Below is a small trained network, with its code and all its weights. Each question gives an input and a class and asks what happens when units are switched off, that is, made to give their printed mean instead of their output.

import numpy as np


def w(rows, s, z=0):
    codes = np.array(rows[::2]) - 128.0
    scale = np.full(codes.shape[1], s)
    scale[-1] = z or s
    return codes * scale


def f(y):
    return y / 2 * (1 + np.tanh(0.7978845608 * (y + 0.044715 * y**3)))


def log_softmax(a):
    a = a - a.max(-1, keepdims=True)
    return a - np.log(np.exp(a).sum(-1, keepdims=True))


def net(x, mask):
    res = np.array(x, float).reshape(1, 3) / 4 @ E
    y = f(res @ A[0][:, :-1].T + A[0][:, -1])
    res = res + np.where(mask, y, B[0][:, -1]) @ B[0][:, :-1]
    return log_softmax(res[-1] @ U[:, :-1].T + U[:, -1])


A, B = {}, {}
E = w([
[221,141,90,121,121,34],'x0',
[152,247,180,167,126,121],'x1',
[152,158,127,74,18,192],'x2',
],0.011)
A[0] = w([
[56,179,212,230,196,136,131],'neuron 1',
[137,77,93,152,182,56,219],'neuron 2',
[57,182,210,232,201,136,131],'neuron 3',
[233,179,103,168,166,9,4],'neuron 4',
[186,104,64,50,67,111,109],'neuron 5',
[78,53,131,113,137,184,140],'neuron 6',
[144,185,153,96,79,190,151],'neuron 7',
[186,77,59,49,73,109,104],'neuron 8',
[136,209,178,68,33,234,1],'neuron 9',
[127,51,80,183,224,35,17],'neuron 10',
[204,227,163,147,82,117,7],'neuron 11',
[33,8,65,98,196,147,21],'neuron 12',
[179,91,68,52,75,111,109],'neuron 13',
[68,3,95,111,160,147,200],'neuron 14',
[17,76,161,74,79,234,22],'neuron 15',
],0.0059,0.0066)
B[0] = w([
[148,75,176,108,162,199,222],'neuron 1',
[82,134,147,156,104,134,234],'neuron 2',
[148,78,173,111,161,200,225],'neuron 3',
[11,142,172,206,59,129,182],'neuron 4',
[201,98,136,91,166,169,171],'neuron 5',
[120,162,121,143,97,87,196],'neuron 6',
[133,158,110,137,103,79,200],'neuron 7',
[180,99,138,100,163,174,175],'neuron 8',
[32,147,156,189,75,105,199],'neuron 9',
[209,192,68,98,115,16,183],'neuron 10',
[168,146,106,117,122,68,154],'neuron 11',
[18,127,188,202,68,151,191],'neuron 12',
[192,100,137,98,162,170,168],'neuron 13',
[146,180,99,133,90,57,254],'neuron 14',
[217,188,65,88,118,2,209],'neuron 15',
],0.0089,0.0069)
U = w([
[13,126,169,192,98,144,252],'0',
[184,171,52,104,115,68,76],'1',
[174,30,146,77,192,247,25],'2',
],0.011,0.0015)

Each question gives the input, the list of numbers given to net, and the class t.
The units are the neurons (one row each of A and B). Each row of codes is followed by its name. A weight is (code - 128) times the scale printed after its matrix; where a second scale follows, it is the last column's (A, B and U).
mask holds one flag per neuron, in row order. A switched-off neuron (its flag False) gives its mean, the last column of its row in B, instead of its output. The means were averaged over made-up inputs and are rounded, as every weight is.
A unit's drop is (log p(t) with every unit on - log p(t) with that unit switched off) / (log p(t) with every unit on - log p(t) with every unit switched off).
The circuit of an input: a set's keep is (log p(t) with only the set's units on - log p(t) with every unit switched off) / (log p(t) with every unit on - log p(t) with every unit switched off). Starting from the 12 units with the biggest drops (on a tie, the unit counted first), units are removed one at a time, each time the one whose removal leaves the highest keep (on an exact tie, the one counted first), for as long as the keep stays at least 0.8.
circuit, biggest first: the units of the circuit, biggest drop first
top k neurons: the k neurons with the biggest drops, biggest first
drop of u: that unit's drop, to one decimal
input [8,8,-8], class 0: circuit, biggest first => neuron 4
input [3,7,-1], class 0: top 3 neurons => neuron 4; neuron 15; neuron 10
input [3,2,-6], class 0: top 2 neurons => neuron 4; neuron 15
input [-5,0,7], class 1: top 2 neurons => neuron 15; neuron 12
input [-1,-6,4], class 1: top 2 neurons => neuron 14; neuron 15
input [8,2,-1], class 0: top 4 neurons => neuron 4; neuron 15; neuron 14; neuron 2
input [6,6,-8], class 0: drop of neuron 4 => 0.9
input [-3,4,0], class 2: drop of neuron 12 => 0.1
input [-7,-8,7], class 1: drop of neuron 15 => 1.0
input [-7,-1,4], class 1: drop of neuron 15 => 0.9
input [7,3,-1], class 0: top 2 neurons => neuron 4; neuron 15
